Below are the code and all the weights of a small trained network. Each question names an input and a class and asks about switching units off, where a switched-off unit gives its printed mean instead of its output.

import numpy as np


def w(rows, s, z=0):
    codes = np.array(rows[::2]) - 128.0
    scale = np.full(codes.shape[1], s)
    scale[-1] = z or s
    return codes * scale


def norm(h):
    return h / np.sqrt((h * h).mean(-1, keepdims=True) + 1e-5)


def f(y):
    return np.maximum(y, 0)


def log_softmax(a):
    a = a - a.max(-1, keepdims=True)
    return a - np.log(np.exp(a).sum(-1, keepdims=True))


def net(x, mask):
    res = np.array(x, float).reshape(1, 5) / 4 @ E
    u = 0
    for l in range(2):
        y = f(norm(res) @ A[l][:, :-1].T + A[l][:, -1])
        res = res + np.where(mask[u : u + 3], y, B[l][:, -1]) @ B[l][:, :-1]
        u += 3
    return log_softmax(norm(res)[-1] @ U[:, :-1].T + U[:, -1])


A, B = {}, {}
E = w([
[135,146,154,112,84,167,122,195,136,142,117,177],'x0',
[119,144,13,132,184,203,218,57,147,49,27,194],'x1',
[199,183,117,101,217,195,200,126,11,94,134,59],'x2',
[133,137,142,150,119,114,150,129,129,142,111,124],'x3',
[117,119,143,108,167,133,147,158,121,176,154,165],'x4',
],0.011)
A[0] = w([
[96,130,63,146,148,162,195,86,192,110,61,220,58],'0.n1',
[207,178,178,105,157,184,152,155,4,126,145,39,31],'0.n2',
[192,190,87,81,184,202,226,121,73,91,63,125,1],'0.n3',
],0.017,0.0026)
B[0] = w([
[150,125,54,101,166,10,16,123,86,64,80,172,230],'0.n1',
[163,235,82,108,157,5,41,172,75,35,91,101,252],'0.n2',
[129,80,172,125,113,240,236,83,131,215,196,131,251],'0.n3',
],0.014,0.024)
A[1] = w([
[118,146,132,137,146,246,251,93,134,154,141,152,119],'1.n1',
[121,139,163,116,78,49,81,100,130,146,161,107,252],'1.n2',
[160,138,90,120,157,140,154,108,86,143,141,145,177],'1.n3',
],0.021,0.0018)
B[1] = w([
[136,75,112,102,99,174,187,2,94,120,183,121,190],'1.n1',
[90,107,148,134,106,179,169,137,155,162,142,117,255],'1.n2',
[91,147,142,142,102,115,104,179,177,100,94,124,207],'1.n3',
],0.019,0.021)
U = w([
[60,64,179,160,73,142,113,157,191,197,143,114,218],'0',
[134,208,141,121,128,67,99,182,92,91,126,67,196],'1',
[178,113,149,199,154,151,119,102,138,154,104,136,16],'2',
[192,85,176,156,127,130,122,104,131,132,100,126,22],'3',
[189,104,158,180,137,123,120,102,146,145,120,137,22],'4',
[172,109,158,176,186,159,120,106,127,161,110,146,3],'5',
[89,60,75,123,129,57,46,108,152,100,72,198,220],'6',
[185,106,107,102,143,171,194,1,66,102,156,139,191],'7',
],0.014,0.0036)

Each question gives the input, the list of numbers given to net, and the class t.
The units are the neurons (one row each of A and B). Each row of codes is followed by its name. A weight is (code - 128) times the scale printed after its matrix; where a second scale follows, it is the last column's (A, B and U).
mask holds one flag per neuron, layer by layer. A switched-off neuron (its flag False) gives its mean, the last column of its row in B, instead of its output. The means were averaged over made-up inputs and are rounded, as every weight is.
A unit's drop is (log p(t) with every unit on - log p(t) with that unit switched off) / (log p(t) with every unit on - log p(t) with every unit switched off).
most important unit: the unit with the biggest drop
k most important neurons: the k neurons with the biggest drops, biggest first
drop of u: that unit's drop, to one decimal
input [-5,-2,2,-8,-5], class 1: most important unit	0.n1
input [-3,0,1,1,-7], class 1: 4 most important neurons	(0.n3, 1.n1, 1.n2, 0.n1)
input [-6,-2,-1,-1,-6], class 0: 3 most important neurons	(0.n3, 0.n2, 0.n1)
input [-6,-1,-5,1,0], class 0: 2 most important neurons	(0.n3, 0.n2)
input [3,0,-6,-4,8], class 0: 2 most important neurons	(0.n3, 0.n2)
input [-3,0,-6,-4,3], class 0: 2 most important neurons	(0.n2, 0.n3)
input [-2,0,-5,5,-7], class 0: 4 most important neurons	(0.n2, 0.n3, 0.n1, 1.n2)
input [-7,2,0,0,-5], class 6: 3 most important neurons	(0.n1, 1.n2, 0.n2)
input [-1,1,0,-6,-6], class 6: 2 most important neurons	(0.n3, 1.n2)
input [4,8,0,8,-2], class 6: 2 most important neurons	(0.n1, 1.n3)
input [0,-2,-1,-1,5], class 0: 3 most important neurons	(0.n3, 0.n2, 0.n1)
input [-3,-1,7,-6,2], class 1: drop of 0.n3	0.0
input [-1,-1,8,-1,-8], class 1: drop of 0.n2	6.2
input [5,0,3,-7,7], class 1: drop of 0.n2	6.8
input [-4,-8,-5,-1,1], class 0: most important unit	0.n3
